Below is a small trained network, with its code and all its weights. Each question gives an input and a class and asks what happens when units are switched off, that is, made to give their printed mean instead of their output.

import numpy as np


def w(rows, s, z=0):
    codes = np.array(rows[::2]) - 128.0
    scale = np.full(codes.shape[1], s)
    scale[-1] = z or s
    return codes * scale


def norm(h):
    return h / np.sqrt((h * h).mean(-1, keepdims=True) + 1e-5)


def f(y):
    return y / 2 * (1 + np.tanh(0.7978845608 * (y + 0.044715 * y**3)))


def log_softmax(a):
    a = a - a.max(-1, keepdims=True)
    return a - np.log(np.exp(a).sum(-1, keepdims=True))


def net(x, mask):
    res = np.array(x, float).reshape(1, 2) / 4 @ E
    u = 0
    for l in range(2):
        y = f(norm(res) @ A[l][:, :-1].T + A[l][:, -1])
        res = res + np.where(mask[u : u + 5], y, B[l][:, -1]) @ B[l][:, :-1]
        u += 5
    return log_softmax(norm(res)[-1] @ U[:, :-1].T + U[:, -1])


A, B = {}, {}
E = w([
[68,36,105,255,194,113,180,95,120,30],'x0',
[204,213,201,136,160,57,145,102,149,190],'x1',
],0.0063)
A[0] = w([
[134,179,96,68,93,96,136,167,154,192,67],'L0N1',
[140,196,120,125,214,68,149,70,187,112,5],'L0N2',
[68,101,82,222,237,63,107,107,87,64,32],'L0N3',
[100,36,117,94,133,167,75,151,39,89,92],'L0N4',
[70,99,2,42,120,226,135,164,86,145,116],'L0N5',
],0.0046,0.0015)
B[0] = w([
[163,94,219,185,93,194,162,96,146,158,201],'L0N1',
[51,62,82,152,163,76,93,113,95,195,168],'L0N2',
[198,141,194,83,50,185,97,113,121,116,254],'L0N3',
[68,179,118,26,183,93,121,102,86,188,188],'L0N4',
[95,86,113,183,166,2,137,148,182,83,234],'L0N5',
],0.0068,0.0051)
A[1] = w([
[126,139,169,78,92,111,60,129,111,118,231],'L1N1',
[171,254,139,80,159,176,129,120,80,151,3],'L1N2',
[76,130,23,99,160,74,85,148,125,93,3],'L1N3',
[194,173,198,163,100,123,158,92,83,151,4],'L1N4',
[194,110,164,156,126,219,173,101,90,39,110],'L1N5',
],0.0061,0.0004)
B[1] = w([
[131,65,162,237,214,94,125,72,89,38,181],'L1N1',
[86,119,160,86,101,254,105,165,126,128,182],'L1N2',
[94,178,71,85,97,171,210,240,122,149,201],'L1N3',
[115,148,15,87,97,184,160,190,133,121,253],'L1N4',
[92,136,200,72,182,182,52,54,79,167,203],'L1N5',
],0.0078,0.0055)
U = w([
[188,175,124,79,64,247,125,182,161,172,149],'0',
[167,86,199,153,91,67,95,133,175,81,128],'1',
[103,98,200,131,184,181,75,15,54,93,147],'2',
[177,151,53,178,162,43,159,82,98,193,141],'3',
[158,213,105,99,102,96,87,83,139,72,10],'4',
[56,103,52,84,127,91,196,205,117,86,128],'5',
[132,197,137,121,114,106,92,107,120,111,38],'6',
],0.014,0.011)

Each question gives the input, the list of numbers given to net, and the class t.
The units are the neurons (one row each of A and B). Each row of codes is followed by its name. A weight is (code - 128) times the scale printed after its matrix; where a second scale follows, it is the last column's (A, B and U).
mask holds one flag per neuron, layer by layer. A switched-off neuron (its flag False) gives its mean, the last column of its row in B, instead of its output. The means were averaged over made-up inputs and are rounded, as every weight is.
A unit's drop is (log p(t) with every unit on - log p(t) with that unit switched off) / (log p(t) with every unit on - log p(t) with every unit switched off).
The circuit of an input: a set's keep is (log p(t) with only the set's units on - log p(t) with every unit switched off) / (log p(t) with every unit on - log p(t) with every unit switched off). Starting from all 10 units, units are removed one at a time, each time the one whose removal leaves the highest keep (on an exact tie, the one counted first), for as long as the keep stays at least 0.8.
circuit, biggest first: the units of the circuit, biggest drop first
most important unit: the unit with the biggest drop
top k neurons: the k neurons with the biggest drops, biggest first
k most important neurons of layer l: the k neurons of layer l with the biggest drops, biggest first
drop when u is switched off: that unit's drop, to one decimal
input [4,-2], class 2: most important unit : L0N3
input [6,-5], class 2: circuit, biggest first : (L0N3 L1N5)
input [0,4], class 3: top 2 neurons : (L0N2 L0N3)
input [-2,-1], class 1: 2 most important neurons of layer 0 : (L0N5 L0N1)
input [-5,-3], class 1: top 2 neurons : (L0N1 L0N5)
input [5,-5], class 2: top 2 neurons : (L0N3 L0N2)
input [5,6], class 3: 3 most important neurons of layer 1 : (L1N2 L1N4 L1N1)
input [-6,-5], class 5: top 3 neurons : (L0N5 L0N3 L1N3)
input [-6,-3], class 1: top 2 neurons : (L0N5 L1N5)
input [0,7], class 3: top 3 neurons : (L0N2 L0N3 L1N3)
input [0,1], class 3: 2 most important neurons of layer 0 : (L0N2 L0N5)
input [-4,-4], class 5: top 2 neurons : (L0N5 L0N3)
input [-2,-6], class 5: drop when L1N2 is switched off : 0.0
input [1,5], class 3: circuit, biggest first : (L0N2)
input [-7,-7], class 5: drop when L0N3 is switched off : 0.1
input [-7,-6], class 5: drop when L0N5 is switched off : 1.2
